In the rows, zero is written as 128.
Each row is followed by its group and then its class within the group.
[160, 158, 120, 124, 132, 130, 103, 126, 87, 125, 127, 138, 130, 131, 53, 123, 126, 147]
<51>.J477
[79, 142, 119, 139, 112, 110, 135, 121, 116, 144, 146, 140, 109, 176, 143, 144, 140, 134]
<48>.J528
[102, 137, 140, 126, 125, 142, 128, 125, 124, 133, 142, 121, 125, 148, 95, 114, 131, 139]
<56>.J441
[104, 145, 122, 140, 118, 119, 133, 116, 98, 140, 148, 136, 119, 159, 142, 147, 135, 140]
<48>.J528
[163, 136, 116, 116, 126, 126, 126, 133, 128, 124, 124, 132, 136, 121, 64, 103, 126, 133]
<51>.J477
[152, 135, 122, 128, 123, 140, 135, 123, 124, 124, 146, 123, 136, 134, 81, 127, 126, 141]
<51>.J492
[164, 160, 134, 133, 122, 132, 130, 126, 100, 132, 147, 133, 137, 123, 50, 105, 125, 136]
<51>.J492
[111, 130, 117, 136, 120, 128, 128, 110, 108, 136, 134, 148, 123, 143, 162, 141, 133, 140]
<48>.J528
[185, 154, 140, 122, 119, 124, 131, 141, 100, 121, 156, 128, 133, 140, 51, 108, 142, 122]
<51>.J492
[165, 135, 149, 116, 139, 133, 104, 126, 98, 117, 123, 122, 143, 109, 113, 116, 151, 139]
<56>.J319
[115, 135, 130, 142, 131, 132, 132, 138, 115, 122, 133, 112, 125, 179, 114, 117, 135, 143]
<56>.J319
[133, 140, 127, 122, 126, 146, 117, 116, 114, 123, 129, 131, 137, 120, 87, 121, 127, 148]
<56>.J441
[146, 143, 139, 137, 128, 134, 115, 133, 102, 119, 130, 126, 134, 139, 100, 127, 135, 144]
<56>.J441
[120, 140, 115, 121, 127, 132, 123, 121, 129, 122, 127, 120, 143, 124, 50, 122, 122, 153]
<51>.J477
[132, 134, 123, 138, 112, 120, 129, 102, 97, 143, 147, 146, 119, 175, 138, 158, 136, 131]
<48>.J528
[159, 130, 112, 139, 123, 127, 123, 111, 98, 137, 125, 142, 135, 139, 159, 142, 123, 139]
<48>.J856
[86, 155, 103, 128, 128, 145, 128, 128, 136, 120, 139, 132, 122, 124, 50, 102, 123, 147]
<51>.J477
[114, 147, 125, 140, 112, 138, 141, 106, 116, 128, 151, 120, 132, 166, 55, 141, 125, 144]
<51>.J492
[131, 137, 111, 134, 121, 127, 124, 116, 101, 137, 135, 136, 116, 146, 158, 157, 125, 131]
<48>.J856
[181, 119, 147, 107, 132, 138, 93, 121, 107, 132, 109, 128, 147, 114, 127, 127, 131, 144]
<56>.J319
[141, 150, 127, 131, 113, 132, 136, 123, 116, 131, 159, 123, 132, 165, 50, 119, 134, 141]
<51>.J492
[141, 132, 119, 129, 129, 140, 112, 116, 107, 144, 125, 147, 128, 118, 166, 128, 123, 137]
<48>.J856
[133, 140, 116, 138, 127, 126, 115, 111, 107, 135, 128, 145, 123, 133, 142, 153, 128, 140]
<48>.J528
[174, 145, 126, 127, 132, 127, 128, 134, 114, 119, 136, 113, 149, 119, 50, 115, 125, 139]
<51>.J492
[133, 130, 135, 131, 119, 119, 111, 104, 106, 149, 134, 142, 127, 166, 146, 158, 136, 142]
<48>.J528
[148, 148, 140, 130, 134, 135, 124, 148, 105, 117, 134, 112, 128, 129, 94, 98, 135, 130]
<56>.J441
[116, 130, 99, 147, 115, 119, 142, 124, 120, 127, 134, 141, 112, 172, 158, 122, 129, 122]
<48>.J856
[135, 133, 112, 134, 121, 125, 126, 124, 123, 130, 135, 147, 129, 135, 132, 125, 133, 140]
<48>.J528
[127, 149, 113, 136, 127, 130, 148, 147, 132, 118, 154, 125, 125, 152, 50, 89, 132, 131]
<51>.J477
[114, 159, 109, 137, 126, 129, 141, 134, 111, 121, 156, 128, 124, 158, 50, 105, 135, 138]
<51>.J477
[160, 144, 140, 126, 138, 145, 110, 142, 102, 119, 124, 114, 134, 131, 103, 113, 138, 140]
<56>.J319
[147, 145, 133, 126, 127, 136, 130, 137, 121, 124, 140, 119, 139, 137, 59, 103, 121, 136]
<51>.J492
[121, 141, 130, 135, 126, 133, 141, 126, 131, 134, 156, 123, 127, 162, 62, 120, 133, 134]
<51>.J492
[167, 145, 113, 126, 130, 138, 134, 136, 119, 118, 147, 125, 134, 143, 53, 99, 133, 134]
<51>.J477
[121, 151, 122, 130, 130, 129, 124, 126, 107, 128, 136, 129, 134, 140, 65, 109, 136, 147]
<51>.J477
[91, 138, 135, 124, 132, 145, 124, 133, 114, 129, 132, 108, 139, 137, 112, 107, 128, 155]
<56>.J319
[130, 140, 120, 120, 127, 127, 122, 121, 114, 139, 130, 120, 132, 169, 68, 115, 134, 141]
<51>.J477
[165, 145, 127, 131, 136, 134, 126, 132, 116, 120, 141, 130, 143, 116, 59, 107, 132, 136]
<51>.J492
[151, 138, 149, 125, 136, 145, 112, 137, 112, 126, 133, 117, 131, 139, 107, 112, 136, 142]
<56>.J319
[148, 135, 133, 127, 136, 140, 120, 133, 112, 128, 134, 127, 131, 132, 97, 102, 136, 138]
<56>.J441
[111, 147, 128, 127, 125, 131, 130, 138, 115, 131, 143, 133, 126, 154, 53, 97, 132, 136]
<51>.J477
[160, 123, 147, 126, 133, 138, 104, 118, 100, 135, 113, 126, 137, 146, 132, 126, 128, 136]
<56>.J441
[121, 139, 119, 130, 116, 116, 119, 124, 122, 136, 128, 158, 116, 147, 137, 138, 131, 132]
<48>.J528
[137, 146, 134, 125, 135, 130, 116, 123, 99, 121, 123, 118, 133, 120, 96, 119, 131, 137]
<56>.J319
[147, 144, 125, 117, 117, 124, 133, 118, 112, 130, 142, 126, 140, 140, 56, 113, 131, 140]
<51>.J477
[121, 144, 130, 131, 126, 137, 121, 128, 123, 120, 122, 128, 133, 128, 60, 117, 124, 139]
<51>.J492
[128, 138, 124, 128, 127, 128, 124, 128, 131, 129, 129, 130, 138, 140, 68, 107, 126, 144]
<51>.J477
[165, 129, 111, 145, 131, 118, 143, 121, 109, 130, 130, 150, 135, 121, 155, 109, 133, 121]
<48>.J856
[151, 135, 143, 121, 136, 128, 129, 137, 110, 121, 135, 110, 130, 141, 107, 109, 144, 122]
<56>.J319
[167, 144, 117, 133, 129, 130, 141, 137, 120, 119, 152, 136, 132, 156, 50, 94, 134, 131]
<51>.J477
[172, 141, 149, 118, 129, 133, 102, 136, 102, 122, 115, 124, 137, 112, 104, 117, 127, 135]
<56>.J441
[173, 130, 144, 124, 138, 138, 108, 136, 100, 121, 112, 120, 138, 111, 142, 111, 130, 131]
<56>.J319
[145, 144, 126, 126, 121, 132, 126, 123, 113, 128, 138, 126, 132, 152, 65, 119, 128, 137]
<51>.J492
[119, 156, 124, 147, 118, 135, 122, 133, 106, 133, 144, 149, 115, 165, 115, 118, 132, 143]
<48>.J528
[128, 134, 139, 127, 133, 131, 114, 130, 108, 128, 119, 117, 130, 143, 132, 126, 134, 140]
<56>.J319
[156, 143, 120, 126, 130, 130, 128, 137, 122, 122, 136, 131, 141, 136, 50, 93, 129, 138]
<51>.J477

Each row is followed by its group and then its class within the group.
[106, 150, 108, 136, 132, 122, 138, 127, 136, 136, 115, 163, 95, 112, 122, 139, 113, 114]
M.J334
[157, 120, 124, 116, 112, 134, 149, 135, 114, 110, 142, 138, 127, 90, 109, 94, 109, 124]
T.J447
[115, 133, 119, 135, 156, 141, 121, 118, 126, 183, 116, 150, 129, 131, 112, 111, 117, 120]
Y.J187
[137, 148, 131, 134, 124, 126, 105, 111, 126, 140, 112, 146, 143, 126, 108, 111, 134, 121]
T.J447
[118, 132, 116, 138, 119, 127, 126, 127, 135, 164, 93, 144, 148, 135, 132, 128, 124, 113]
Y.J187
[85, 131, 127, 99, 118, 116, 111, 90, 96, 132, 102, 157, 143, 107, 129, 100, 127, 101]
T.J447
[74, 153, 116, 101, 133, 124, 110, 121, 118, 124, 70, 161, 155, 140, 107, 116, 163, 92]
T.J447
[112, 137, 103, 114, 153, 114, 129, 130, 129, 177, 97, 136, 139, 133, 130, 127, 125, 127]
Y.J845
[84, 141, 102, 111, 132, 122, 129, 109, 113, 161, 89, 160, 133, 124, 140, 127, 142, 109]
M.J832
[114, 127, 134, 112, 116, 128, 140, 110, 99, 125, 112, 149, 134, 104, 129, 63, 135, 121]
T.J903
[101, 103, 91, 116, 124, 118, 142, 122, 110, 143, 122, 158, 97, 131, 139, 122, 141, 119]
M.J334
